Here is a tiny trained network, its code and every weight. The questions are about switching its units off for an input and a class, where a switched-off unit gives its printed mean instead of its output.

import numpy as np


def w(rows, s, z=0):
    codes = np.array(rows[::2]) - 128.0
    scale = np.full(codes.shape[1], s)
    scale[-1] = z or s
    return codes * scale


def norm(h):
    return h / np.sqrt((h * h).mean(-1, keepdims=True) + 1e-5)


def f(y):
    return y / 2 * (1 + np.tanh(0.7978845608 * (y + 0.044715 * y**3)))


def log_softmax(a):
    a = a - a.max(-1, keepdims=True)
    return a - np.log(np.exp(a).sum(-1, keepdims=True))


def net(x, mask):
    res = np.array(x, float).reshape(1, 4) / 4 @ E
    u = 0
    for l in range(3):
        y = f(norm(res) @ A[l][:, :-1].T + A[l][:, -1])
        res = res + np.where(mask[u : u + 3], y, B[l][:, -1]) @ B[l][:, :-1]
        u += 3
    return log_softmax(norm(res)[-1] @ U[:, :-1].T + U[:, -1])


A, B = {}, {}
E = w([
[9,98,137,109,209,210,100,151,114,163],'x0',
[1,184,97,57,124,124,170,171,199,117],'x1',
[122,132,132,134,113,129,130,124,115,141],'x2',
[97,193,150,211,122,48,101,114,182,77],'x3',
],0.0056)
A[0] = w([
[208,83,99,72,17,193,254,135,89,82,11],'L0N0',
[70,167,103,126,129,157,152,145,201,137,103],'L0N1',
[124,178,125,3,80,88,206,134,150,120,14],'L0N2',
],0.0045,0.0012)
B[0] = w([
[198,137,18,153,131,197,116,111,169,159,252],'L0N0',
[113,118,129,163,56,116,198,65,64,227,202],'L0N1',
[113,125,111,22,192,146,25,2,227,198,234],'L0N2',
],0.0072,0.0028)
A[1] = w([
[160,51,61,46,67,200,133,120,113,159,254],'L1N0',
[128,121,161,222,131,194,65,81,67,109,203],'L1N1',
[210,55,152,122,142,179,90,254,50,199,151],'L1N2',
],0.0049,0.00065)
B[1] = w([
[107,57,130,119,114,155,115,136,88,58,254],'L1N0',
[253,139,73,106,195,214,94,120,211,155,238],'L1N1',
[50,115,248,100,22,16,89,146,200,116,245],'L1N2',
],0.0064,0.0037)
A[2] = w([
[253,133,135,172,65,145,128,179,131,100,6],'L2N0',
[30,167,83,73,103,150,175,155,99,106,109],'L2N1',
[204,236,171,181,219,150,121,148,98,145,210],'L2N2',
],0.0061,0.0014)
B[2] = w([
[20,140,103,107,153,139,225,172,15,71,253],'L2N0',
[254,133,109,184,159,120,137,170,81,49,200],'L2N1',
[87,167,79,161,193,159,121,95,190,225,213],'L2N2',
],0.0081,0.0042)
U = w([
[124,80,91,70,104,170,187,167,29,59,73],'0',
[162,128,72,104,158,203,75,81,213,215,253],'1',
[87,211,101,211,172,100,204,148,88,119,104],'2',
[145,191,139,109,43,18,124,89,196,145,65],'3',
[106,79,245,103,84,131,62,176,152,131,125],'4',
],0.012,0.0024)

Each question gives the input, the list of numbers given to net, and the class t.
The units are the neurons (one row each of A and B). Each row of codes is followed by its name. A weight is (code - 128) times the scale printed after its matrix; where a second scale follows, it is the last column's (A, B and U).
mask holds one flag per neuron, layer by layer. A switched-off neuron (its flag False) gives its mean, the last column of its row in B, instead of its output. The means were averaged over made-up inputs and are rounded, as every weight is.
A unit's drop is (log p(t) with every unit on - log p(t) with that unit switched off) / (log p(t) with every unit on - log p(t) with every unit switched off).
The circuit of an input: a set's keep is (log p(t) with only the set's units on - log p(t) with every unit switched off) / (log p(t) with every unit on - log p(t) with every unit switched off). Starting from all 9 units, units are removed one at a time, each time the one whose removal leaves the highest keep (on an exact tie, the one counted first), for as long as the keep stays at least 0.8.
circuit, biggest first: the units of the circuit, biggest drop first
most important unit: the unit with the biggest drop
k most important neurons: the k neurons with the biggest drops, biggest first
k most important neurons of layer l: the k neurons of layer l with the biggest drops, biggest first
drop of u: that unit's drop, to one decimal
input [0,-7,-8,-1], class 0: most important unit -> L2N0
input [3,0,5,8], class 1: 2 most important neurons of layer 2 -> L2N0, L2N2
input [3,7,-3,-1], class 0: circuit, biggest first -> L2N1, L2N2
input [5,0,-4,-8], class 4: circuit, biggest first -> L1N2, L0N2
input [-1,-8,-1,-1], class 0: 2 most important neurons of layer 1 -> L1N2, L1N1
input [-6,-1,-7,4], class 2: 2 most important neurons -> L1N2, L2N0
input [5,-4,-7,0], class 4: circuit, biggest first -> L1N2, L0N2
input [-3,-2,3,7], class 2: 3 most important neurons -> L0N2, L1N2, L2N0
input [-4,0,-1,-1], class 0: 2 most important neurons of layer 2 -> L2N2, L2N0
input [-1,-2,8,1], class 2: 2 most important neurons -> L2N0, L0N2
input [-4,-8,7,0], class 0: 2 most important neurons -> L2N0, L1N2
input [-8,2,-4,-8], class 1: 2 most important neurons -> L0N2, L0N0
input [-3,-6,8,4], class 2: 3 most important neurons -> L2N0, L0N2, L2N2
input [7,-2,-8,-5], class 4: most important neuron -> L1N2
input [-4,8,5,-1], class 1: 2 most important neurons -> L0N2, L1N2
input [5,8,-8,-2], class 0: 2 most important neurons of layer 2 -> L2N1, L2N2
input [1,2,-5,-2], class 0: 3 most important neurons -> L1N1, L2N2, L2N1
input [-8,-8,5,3], class 2: circuit, biggest first -> L2N0, L1N0
input [1,-3,-2,7], class 1: 2 most important neurons of layer 2 -> L2N2, L2N1
input [-6,4,5,-5], class 1: circuit, biggest first -> L0N2
input [1,-8,-2,-2], class 4: 4 most important neurons -> L1N2, L0N1, L2N1, L0N0
input [-8,5,3,-3], class 1: 2 most important neurons of layer 0 -> L0N2, L0N0
input [-8,0,-1,1], class 2: 2 most important neurons -> L2N0, L1N2
input [-7,3,-7,-2], class 1: drop of L0N0 -> 0.1
input [3,-5,-6,-5], class 4: drop of L1N2 -> 0.8
input [-7,8,-1,-7], class 1: drop of L2N0 -> 0.0
input [4,-3,3,-6], class 4: circuit, biggest first -> L1N2
input [5,6,-4,-5], class 0: drop of L2N1 -> 0.2
